Here is a tiny trained network, its code and every weight. The questions are about switching its units off for an input and a class, where a switched-off unit gives its printed mean instead of its output.

import numpy as np


def w(rows, s, z=0):
    codes = np.array(rows[::2]) - 128.0
    scale = np.full(codes.shape[1], s)
    scale[-1] = z or s
    return codes * scale


def norm(h):
    return h / np.sqrt((h * h).mean(-1, keepdims=True) + 1e-5)


def f(y):
    return np.maximum(y, 0)


def log_softmax(a):
    a = a - a.max(-1, keepdims=True)
    return a - np.log(np.exp(a).sum(-1, keepdims=True))


def net(x, mask):
    res = np.array(x, float).reshape(1, 7) / 4 @ E
    u = 0
    for l in range(2):
        y = f(norm(res) @ A[l][:, :-1].T + A[l][:, -1])
        res = res + np.where(mask[u : u + 8], y, B[l][:, -1]) @ B[l][:, :-1]
        u += 8
    return log_softmax(norm(res)[-1] @ U[:, :-1].T + U[:, -1])


A, B = {}, {}
E = w([
[60,160,101,223,199],'x0',
[65,159,195,176,201],'x1',
[148,107,153,96,79],'x2',
[116,1,140,171,101],'x3',
[236,150,153,124,167],'x4',
[124,195,162,193,110],'x5',
[246,85,99,160,160],'x6',
],0.0045)
A[0] = w([
[127,143,61,173,183,98],'L0N1',
[164,155,74,145,181,3],'L0N2',
[163,118,114,137,175,171],'L0N3',
[184,173,97,141,173,148],'L0N4',
[163,122,102,160,101,170],'L0N5',
[181,190,216,155,94,168],'L0N6',
[137,48,127,102,167,56],'L0N7',
[138,147,93,121,8,161],'L0N8',
],0.012,0.0022)
B[0] = w([
[86,90,118,185,96,238],'L0N1',
[163,132,89,158,33,198],'L0N2',
[120,172,127,109,37,224],'L0N3',
[157,139,67,134,2,245],'L0N4',
[69,164,150,114,155,205],'L0N5',
[229,214,56,68,169,249],'L0N6',
[182,114,176,148,131,240],'L0N7',
[83,80,26,92,186,253],'L0N8',
],0.0088,0.0041)
A[1] = w([
[179,131,64,146,36,104],'L1N1',
[4,158,178,192,91,137],'L1N2',
[140,222,154,96,108,215],'L1N3',
[34,184,168,5,194,146],'L1N4',
[53,90,182,158,54,251],'L1N5',
[168,95,160,35,178,156],'L1N6',
[83,204,124,105,226,105],'L1N7',
[254,85,64,67,129,182],'L1N8',
],0.0072,0.0029)
B[1] = w([
[112,115,173,187,107,215],'L1N1',
[125,254,125,126,173,195],'L1N2',
[105,89,182,101,161,189],'L1N3',
[86,96,183,79,22,180],'L1N4',
[191,127,147,96,198,205],'L1N5',
[131,161,86,245,38,176],'L1N6',
[129,137,239,147,86,166],'L1N7',
[59,80,183,114,231,254],'L1N8',
],0.0065,0.007)
U = w([
[186,156,163,150,190,6],'0',
[61,24,37,72,148,213],'1',
[59,201,205,93,80,67],'2',
[243,200,45,66,136,123],'3',
[195,36,181,162,132,172],'4',
[82,141,82,95,116,30],'5',
[166,154,45,233,2,238],'6',
[70,189,90,219,208,115],'7',
],0.014,0.0026)

Each question gives the input, the list of numbers given to net, and the class t.
The units are the neurons (one row each of A and B). Each row of codes is followed by its name. A weight is (code - 128) times the scale printed after its matrix; where a second scale follows, it is the last column's (A, B and U).
mask holds one flag per neuron, layer by layer. A switched-off neuron (its flag False) gives its mean, the last column of its row in B, instead of its output. The means were averaged over made-up inputs and are rounded, as every weight is.
A unit's drop is (log p(t) with every unit on - log p(t) with that unit switched off) / (log p(t) with every unit on - log p(t) with every unit switched off).
The circuit of an input: a set's keep is (log p(t) with only the set's units on - log p(t) with every unit switched off) / (log p(t) with every unit on - log p(t) with every unit switched off). Starting from the 12 units with the biggest drops (on a tie, the unit counted first), units are removed one at a time, each time the one whose removal leaves the highest keep (on an exact tie, the one counted first), for as long as the keep stays at least 0.8.
units of the circuit, in order: the units of the circuit, biggest drop first
unit that matters most: the unit with the biggest drop
top k neurons: the k neurons with the biggest drops, biggest first
k most important neurons of layer l: the k neurons of layer l with the biggest drops, biggest first
drop of u: that unit's drop, to one decimal
input [1,4,1,5,2,2,7], class 6: unit that matters most : L0N3
input [-6,-8,4,-6,3,-4,4], class 1: units of the circuit, in order : L1N8; L0N8
input [-8,-1,-5,3,-2,-8,3], class 4: top 3 neurons : L0N7; L1N6; L0N6
input [4,8,-7,-8,3,0,-3], class 6: units of the circuit, in order : L1N8; L0N4
input [8,-1,-1,8,-5,-5,3], class 7: top 3 neurons : L1N2; L0N4; L0N8
input [1,4,7,3,8,-7,-6], class 4: top 2 neurons : L0N7; L1N2
input [6,5,7,6,-6,-7,-5], class 2: top 3 neurons : L0N8; L1N2; L0N1
input [-1,0,3,-2,-6,7,1], class 5: top 2 neurons : L0N8; L0N6
input [0,2,1,0,-4,-4,7], class 4: 2 most important neurons of layer 0 : L0N7; L0N4
input [7,-8,-3,4,-6,7,-1], class 7: top 2 neurons : L1N2; L0N4
input [8,-3,-1,-3,6,-8,-8], class 6: top 4 neurons : L1N8; L0N2; L0N5; L0N4
input [-7,3,3,-6,-5,-6,-1], class 1: 2 most important neurons of layer 0 : L0N8; L0N5
input [2,-6,-6,5,-4,8,-5], class 1: 2 most important neurons of layer 0 : L0N8; L0N7
input [6,5,6,-5,8,0,4], class 6: unit that matters most : L0N4
input [1,5,2,3,6,4,-4], class 0: drop of L0N4 : 0.1
input [-6,-5,2,-4,-4,-4,2], class 1: drop of L0N2 : 0.0
input [3,-8,-4,5,-5,6,0], class 1: drop of L0N8 : 0.9
input [-4,-6,0,-6,0,0,-7], class 1: drop of L0N8 : 0.6
